In the rows, 128 means zero.
Rows with their classes
[ 82 181 197 110 127 102  46 106 137 115 131 156 125  69 108  85 117 156
  54 128 142 123 171 145  83 118] -> J152
[ 88 156 166  69 135 114  74  72  95  96 116 126 101 131  70 111 104 145
 131 109 151 127 109 171 102 120] -> J607
[ 89 158 169  87 124  97  60  80  41 102 126 140 124 123  69 135 127 133
  81 106 148 136 125 154  74 102] -> J607
[100 133 127 124 138  97  95 115 118 103 122 146 123 113  94 114 103 140
  58 117 134 133 133 155 116 128] -> J442
[110 151 161  97 123 100  77 106 129 103 110 177 115  94 109  90 102 120
  82 120 146 125 130 117  96 128] -> J672
[106 135 162 101 134  99 105 109 166 118 139 125 181 109  82 118 127 173
  81 121 133 141  97 127 130 117] -> J672
[123  87  97 145 121  90 120 136 127 104 132 136 128 104 116 133 107 141
  13 130 133 125 120 122 133 138] -> J476
[115 158 116 165 138  99 104 155 148 113 115 145 116  60 126 108 102 121
  57 130 134 121 162 119 112 133] -> J476
[ 94 169 168 130 142  96  78 120 150 127 145 158 147  95 104  98 129 156
  75 138 127 129 154 145  99 115] -> J403
[ 91 176 169 126 127  91  40  97 127  97 127 166 112  84  82 106 114 121
  67 126 147 146 170 151  44 126] -> J873
[115 141  96 137 139 110 114 143 144 121 118 146 122  73 154  97 108 143
  74 128 128 122 154 123 146 132] -> J476
[117 185 164 131 139  75  69 109 165  99 147 153 146  72  99 149 125 138
  65 133 137 130 115  99  52 109] -> J672
[114 110 132 130 170  82  87 113 122 118 137 146 142 113 135 133 141 143
  36 139 121 132 143 141  67 109] -> J403
[107 170 136 137 145 100  60 115 128 101 125 135 108  91 107 116 124 118
 107 139 141 128 141 129  81 117] -> J873
[ 81 170 155 118 126  74  38  78 104  99 129 153 115  96  60 117 122 121
  68 136 139 155 163 169  68 117] -> J873

Rows with their classes
[160 158 133  98  88 151 165  87 123 164 122 192  86  99 188 137 133 152
 118 160 174 117  74 139 119 134] -> J406
[166 139 126  88  75 125 151  86 127 132 122 172 107 147 119 128 145 154
 108 148 150 224 128 111 109 112] -> J263
[235 175 131 115  29 120 104 109 143 168 127 195  65 118 140  77 109 134
 144 134 144 130 186  84 129 133] -> J584
[ 90 151 134 149  99 129 126  85 121 152 115 207  34 112 183 130 167 126
 108  98 152 140  68 104 125 187] -> J413
[136 166 139 140 119 151 121 199 120 141 139 202  85 117 194 131 174 133
 128 104 157 112  98 116 141 174] -> J413
[169 143 140 126 103 124 117  87 143 134 141 170  86 167 106 126 116 141
  94 152 152 139  91 149 143 136] -> J863
[162 143 115 147 107 117 129  72 116 109 137 183  98 152 139 153 156 153
  76 150 140 139  93 118 132 151] -> J863
[193 170 159 157  72 125 184  92 117 151 128 227  75 118 194 128 167 145
  80 161 159 124 118 107 122 166] -> J100
[ 51 142 130 123 126 134 132 103 132 142 111 202  81 106 161 124 129 132
 116  82 141 134  93 123 122 164] -> J413
[155 120 118 176 162 114 111 111 124 132 194 158 106 123 148 127 175 158
  83 105 150 128  67 143 131 168] -> J153
[143 131 118 136 124 112 134   8 105 121 156 163  97 160 120 106 130 155
  76 171 196 111  92 116 134 118] -> J863
[161 158 122 133 112 131 155  90 108 156 141 214  69 119 195 111 162 134
 110  92 141  90  72 129 116 161] -> J413
[175 154 145 132  99 134 103  98 142 132 119 191 105 128 115 120 118 147
 100 117 130 150  95 124 141 140] -> J863
[176 139 119 128 105 127 133  68 101  88 138 160  99 144 143 123 171 124
 107 159 165 112 102 133 128 137] -> J863
[159 131 116 168 161 111  69  68 141 136 175 155  86 120 113 124 154 139
 107 124 159 133  40 124 154 178] -> J153
[185 150 105 166 114 110 126  78 138 128 163 175  65 146 160 136 169 161
  96 145 195 130  92 134  98 149] -> J863
[150 179 109  88  89 148 118 101 114  82 118 186 119 124 126 125 126 148
 108 143 111 161 120 111 122 127] -> J263
[166 118 112 170 167 131  91  96 118 123 222 152  89 109 106 132 166 147
 121  98 148 120  36 109 136 184] -> J153
[130 174 140 115 104 211 184  81 110 153 104 190  92 133 201 122 157 147
 103 123 156 122  85 128 132 135] -> J406
[172 193 177 160 157 154 136 132  95 196 122 228  38 117 190 120 182 110
 151 115 141  61  59 150 173 169] -> J413
[157 142 121 133 135 113 106  85  91 136 131 129 103 163 109  86 136 163
  97 135 175 123 101 129 145 194] -> J863
[153 124 112 172 148 116  74  76 106 138 177 160  62 117 110 132 161 167
 114 118 151 115  33 118 134 171] -> J153
[179 144 147 148 117  93 156  68 114 117 156 151  98 129 151 128 151 151
  97 140 187  74 104 119 128 135] -> J863
[175 149 127 124 116 127 110  63 106 131 140 156  90 145 116 144 122 173
  80 156 189 116  89 133 131 134] -> J863
[158 156 143 138  70 126 100  90 126 137 110 231  65 123 143 146 123 144
  98 149 118 146 129  87 151 145] -> J100
[153 141 181 110  56 112 150  85 110 122 115 217  93 137 149 129 125 154
  93 155 159 150 114 118 120 121] -> J263
[135 155 143 166 118 145 123 119 121 141 142 183  73 129 178 121 167 113
 110 106 148 110  76 123 144 163] -> J413
[163 119 121 134  75  98 117  83 118 142 130 168 103 117 115 133 138 168
 103 137 140 170 100  80 110 154] -> J263
[177 139 120 196 145 109  92  85 116 146 210 170  73  99 126 140 183 140
 115 105 151 126  45 128 134 207] -> J153
[189 177 120 174 152 142 109  80 128 148 125 215  56 146 142 120 185 127
 124 108 129  98  35 108 150 152] -> J413
[165 160 130 110  74 105 119  90 118 144 109 165  85 102 133 128 154 142
 120 164 159 161 118 111  99 139] -> J263
[199 109 143 189  92  88 109  84 127  92 114 156 119  85  60 129 162 163
 122 130 100 236 157  76  81 149] -> J263
[126 153 130  79  66 147 168  62 103 163 137 224  55 125 191 136 149 168
  85 147 197 129  67 125 125 139] -> J406
[187 168 141 146  61 141 164  71 132 133  93 238  46 105 190  83 144 135
 123 133 147 143 180 102 135 144] -> J584
